Here is a tiny trained network, its code and every weight. The questions are about switching its units off for an input and a target symbol, where a switched-off unit gives its printed mean instead of its output.

import numpy as np


def w(rows, s, z=0):
    codes = np.array(rows[::2]) - 128.0
    scale = np.full(codes.shape[1], s)
    scale[-1] = z or s
    return codes * scale


def norm(h):
    return h / np.sqrt((h * h).mean(-1, keepdims=True) + 1e-5)


def softmax(a):
    e = np.exp(a - a.max(-1, keepdims=True))
    return e / e.sum(-1, keepdims=True)


def log_softmax(a):
    a = a - a.max(-1, keepdims=True)
    return a - np.log(np.exp(a).sum(-1, keepdims=True))


def net(x, mask):
    ids = ['ΓΘΞΣΦαζηπτψω'.index(c) for c in x.split()]
    T = len(ids)
    res = E[ids] + P[:T]
    u = 0
    for l in range(3):
        r = norm(res)
        for j in range(2):
            rows = slice(3 * j, 3 * j + 3)
            q, k, v = (r @ M[l][rows].T for M in (Q, K, V))
            z = softmax(np.where(np.tri(T) > 0, q @ k.T / 3**0.5, -1e9)) @ v
            o = O[l][rows]
            res = res + np.where(mask[u + j], z, o[:, -1]) @ o[:, :-1]
        u += 2
    return log_softmax(norm(res)[-1] @ U[:, :-1].T + U[:, -1])


Q, K, V, O = {}, {}, {}, {}
E = w([
[192,64,129,44,85,170,60,125,45,147,142],'Γ',
[144,132,232,99,156,90,115,154,143,135,57],'Θ',
[101,216,166,36,117,33,133,34,155,59,145],'Ξ',
[188,173,109,165,119,107,126,92,173,168,94],'Σ',
[125,88,67,114,81,101,158,117,219,174,49],'Φ',
[243,121,180,132,111,158,171,191,207,165,220],'α',
[105,251,69,165,75,167,171,138,88,97,80],'ζ',
[59,74,172,192,81,190,151,96,145,149,66],'η',
[63,117,150,206,79,66,86,156,100,152,119],'π',
[134,155,137,181,122,209,56,98,151,57,75],'τ',
[93,179,166,155,170,174,125,109,169,179,199],'ψ',
[78,146,110,98,104,169,67,147,203,145,145],'ω',
],0.027)
P = w([
[183,105,203,145,6,81,149,93,197,8,213],'0',
[166,111,194,141,23,84,136,88,169,72,166],'1',
[148,121,190,150,40,100,130,96,171,101,153],'2',
[139,143,182,130,64,119,124,120,162,133,126],'3',
[123,144,176,135,89,120,114,134,154,154,104],'4',
[116,158,153,139,113,135,111,160,160,176,94],'5',
[106,162,130,141,134,140,81,168,146,181,84],'6',
[95,173,106,144,169,137,63,163,139,194,67],'7',
[81,170,94,148,193,135,46,172,146,213,64],'8',
[66,190,73,155,221,147,27,195,134,212,52],'9',
],0.015)
Q[0] = w([
[55,128,105,173,134,169,153,108,127,116,115],'L0H0',
[71,149,126,97,171,160,115,129,123,174,157],'L0H0',
[78,176,143,149,25,125,3,130,164,143,66],'L0H0',
[173,128,165,114,108,117,125,141,140,89,134],'L0H1',
[108,162,113,112,63,131,118,124,178,133,137],'L0H1',
[116,101,101,144,130,134,156,83,139,100,146],'L0H1',
],0.013)
K[0] = w([
[52,112,121,83,174,104,90,82,98,84,133],'L0H0',
[122,132,94,134,136,137,61,186,124,128,82],'L0H0',
[61,166,56,145,247,171,70,177,153,221,101],'L0H0',
[63,115,129,125,78,135,132,107,137,150,133],'L0H1',
[142,151,189,122,91,181,111,152,108,171,94],'L0H1',
[149,111,154,144,78,106,164,172,145,104,142],'L0H1',
],0.012)
V[0] = w([
[219,121,123,210,138,85,182,193,122,92,36],'L0H0',
[68,43,159,10,142,171,167,190,42,62,128],'L0H0',
[9,146,131,45,42,149,58,200,175,62,47],'L0H0',
[255,116,190,247,147,134,128,199,66,106,108],'L0H1',
[142,133,138,141,210,99,194,3,74,131,127],'L0H1',
[44,123,125,215,186,175,37,86,158,94,179],'L0H1',
],0.0061)
O[0] = w([
[121,156,95,53,119,147,181,255,115,117,108,84],'L0H0',
[13,134,157,78,145,180,162,138,143,103,122,9],'L0H0',
[100,128,168,94,30,148,57,121,145,114,113,169],'L0H0',
[180,87,166,189,144,157,169,183,85,124,124,136],'L0H1',
[120,154,129,124,206,127,150,60,100,111,90,78],'L0H1',
[124,55,96,195,137,84,108,73,146,138,209,151],'L0H1',
],0.0096,0.011)
Q[1] = w([
[170,113,123,39,251,128,150,150,113,35,90],'L1H0',
[165,206,149,96,99,115,110,191,119,150,87],'L1H0',
[146,105,86,104,153,189,152,133,177,129,105],'L1H0',
[175,126,145,175,105,132,89,93,155,117,112],'L1H1',
[150,166,75,49,224,147,196,115,106,96,134],'L1H1',
[113,107,133,208,144,170,137,88,128,53,167],'L1H1',
],0.015)
K[1] = w([
[181,113,123,70,87,106,248,98,156,45,131],'L1H0',
[94,114,97,162,162,154,103,157,138,161,50],'L1H0',
[183,108,163,71,118,125,151,139,107,106,140],'L1H0',
[54,151,103,149,163,177,83,132,155,175,136],'L1H1',
[173,98,133,81,69,75,222,100,115,119,129],'L1H1',
[150,110,181,75,105,104,177,88,173,77,195],'L1H1',
],0.016)
V[1] = w([
[157,206,115,67,101,78,172,102,122,118,61],'L1H0',
[69,172,164,161,152,62,99,131,168,68,172],'L1H0',
[87,71,130,179,108,220,207,78,151,109,104],'L1H0',
[18,192,75,208,45,127,147,118,2,114,131],'L1H1',
[81,72,169,106,97,66,169,172,115,218,142],'L1H1',
[80,243,171,122,171,192,186,155,153,144,204],'L1H1',
],0.0084)
O[1] = w([
[100,54,113,135,120,104,47,143,128,112,254,2],'L1H0',
[211,129,146,92,126,140,104,135,74,71,90,224],'L1H0',
[143,73,43,99,73,151,191,92,211,136,112,77],'L1H0',
[85,180,212,116,49,84,186,191,126,207,100,110],'L1H1',
[154,98,182,62,159,128,83,54,151,209,79,90],'L1H1',
[185,95,77,155,89,109,117,58,52,221,137,102],'L1H1',
],0.0094,0.0056)
Q[2] = w([
[159,170,123,154,100,81,75,155,179,160,121],'L2H0',
[113,170,156,81,116,208,129,65,105,195,160],'L2H0',
[114,101,112,76,80,93,133,183,143,105,123],'L2H0',
[2,106,89,181,97,151,108,74,98,119,89],'L2H1',
[84,83,185,137,197,116,103,59,162,173,139],'L2H1',
[137,170,108,140,83,184,151,52,98,165,142],'L2H1',
],0.014)
K[2] = w([
[92,144,103,155,149,157,75,140,86,183,81],'L2H0',
[120,122,146,105,92,38,201,105,97,121,101],'L2H0',
[131,143,170,147,96,151,98,194,191,106,123],'L2H0',
[9,147,122,142,119,163,78,120,122,114,83],'L2H1',
[137,111,156,155,181,99,85,38,138,144,59],'L2H1',
[117,133,57,137,86,114,110,72,52,135,99],'L2H1',
],0.015)
V[2] = w([
[131,137,165,95,42,169,151,70,26,6,106],'L2H0',
[192,61,122,75,100,205,152,176,199,195,148],'L2H0',
[108,44,178,75,190,16,173,147,87,164,190],'L2H0',
[65,129,106,192,120,240,111,149,80,178,209],'L2H1',
[143,232,230,136,87,202,202,128,159,179,212],'L2H1',
[142,1,138,125,35,26,133,141,94,47,128],'L2H1',
],0.0079)
O[2] = w([
[97,72,115,86,99,162,145,117,43,76,166,149],'L2H0',
[137,28,117,118,156,151,99,112,149,131,102,115],'L2H0',
[166,96,195,90,142,86,147,107,133,140,181,2],'L2H0',
[127,26,144,175,89,129,129,120,108,108,180,73],'L2H1',
[111,89,134,144,209,86,107,115,128,88,94,191],'L2H1',
[108,175,131,160,133,146,125,141,125,249,122,164],'L2H1',
],0.012,0.0091)
U = w([
[199,86,147,139,1,117,99,124,184,33,103,253],'Γ',
[39,85,114,142,172,200,158,96,131,193,116,253],'Θ',
[35,145,70,123,154,175,25,126,242,208,216,83],'Ξ',
[103,27,91,174,220,104,104,78,161,111,169,153],'Σ',
[147,164,251,114,141,160,167,157,125,127,33,26],'Φ',
[73,77,24,75,113,151,203,111,226,210,72,100],'α',
[134,69,114,49,142,230,97,143,62,184,135,89],'ζ',
[222,143,53,197,131,113,150,65,107,152,111,73],'η',
[84,163,56,154,102,192,202,180,85,45,129,71],'π',
[64,108,161,197,48,59,151,172,122,202,205,63],'τ',
[23,176,70,22,173,90,157,48,121,115,187,130],'ψ',
[215,97,110,137,140,133,130,212,187,93,197,31],'ω',
],0.0069,0.0078)

Each question gives the input, a string of symbols that net reads in full, and the target symbol t.
The units are the heads (3 rows each of Q, K, V and O). Each row of codes is followed by its name. A weight is (code - 128) times the scale printed after its matrix; where a second scale follows, it is the last column's (O and U).
mask holds one flag per head, layer by layer. A switched-off head (its flag False) gives its mean, the last column of its rows in O, instead of its output. The means were averaged over made-up inputs and are rounded, as every weight is.
A unit's drop is (log p(t) with every unit on - log p(t) with that unit switched off) / (log p(t) with every unit on - log p(t) with every unit switched off).
The circuit of an input: a set's keep is (log p(t) with only the set's units on - log p(t) with every unit switched off) / (log p(t) with every unit on - log p(t) with every unit switched off). Starting from all 6 units, units are removed one at a time, each time the one whose removal leaves the highest keep (on an exact tie, the one counted first), for as long as the keep stays at least 0.8.
circuit, biggest first: the units of the circuit, biggest drop first
most important unit: the unit with the biggest drop
heads that matter: for each layer, one digit per head in row order, 1 if its drop is at least 0.15 and else 0, layers parted by /
input Σ π Θ ψ Φ Φ Θ, target Ξ: circuit, biggest first => [L1H0, L0H1]
input Γ Θ ψ Γ ζ Φ, target τ: heads that matter => 01 / 11 / 00
input Θ τ Σ, target π: heads that matter => 00 / 01 / 10
input Θ ψ π π α η, target Φ: most important unit => L0H0
input ω ψ π π ζ η τ α, target π: circuit, biggest first => [L2H0, L1H1]
input Γ α π Θ ζ Θ ζ ζ, target τ: heads that matter => 00 / 11 / 00
input ψ Φ π ψ ψ, target η: heads that matter => 00 / 11 / 00
input Γ η Θ η, target α: heads that matter => 00 / 10 / 00
input ψ Γ Ξ Φ Θ, target Ξ: heads that matter => 00 / 11 / 00
input Θ ω π Θ π τ ψ, target Γ: circuit, biggest first => [L1H1, L2H1]
input η α ψ Θ Θ, target η: circuit, biggest first => [L1H1, L0H0]
input α Γ ζ ψ ψ ψ Σ ω ζ, target Γ: circuit, biggest first => [L0H0, L2H1]
input ψ Θ Θ π ω ζ, target Γ: heads that matter => 10 / 00 / 01
input α ψ π Ξ π, target Φ: heads that matter => 00 / 01 / 00
input Σ η ψ Γ ψ Σ Ξ ψ Ξ, target η: circuit, biggest first => [L1H1]
input Γ π Γ τ ζ Γ Φ Φ, target Ξ: circuit, biggest first => [L1H0, L0H0]
input ζ π Ξ, target Φ: heads that matter => 00 / 01 / 01
input Φ η Ξ, target α: circuit, biggest first => [L1H0, L2H1]
input Σ Θ η ω η π τ ψ, target Γ: circuit, biggest first => [L2H1, L1H1, L0H0]
input ζ Θ η Σ Θ α Σ Θ α, target Σ: circuit, biggest first => [L2H1, L1H1]
input α Φ Φ ζ η ψ π π ω τ, target Γ: circuit, biggest first => [L2H1, L0H0]
input Θ Ξ Ξ ω Θ ζ ω Γ η, target Γ: most important unit => L2H1
input Θ ψ π π ψ η τ ω ω Σ, target Γ: circuit, biggest first => [L0H0, L2H1]
input Ξ ψ τ, target η: heads that matter => 10 / 00 / 00
input Γ Θ τ Θ Ξ, target π: circuit, biggest first => [L1H1, L2H0]
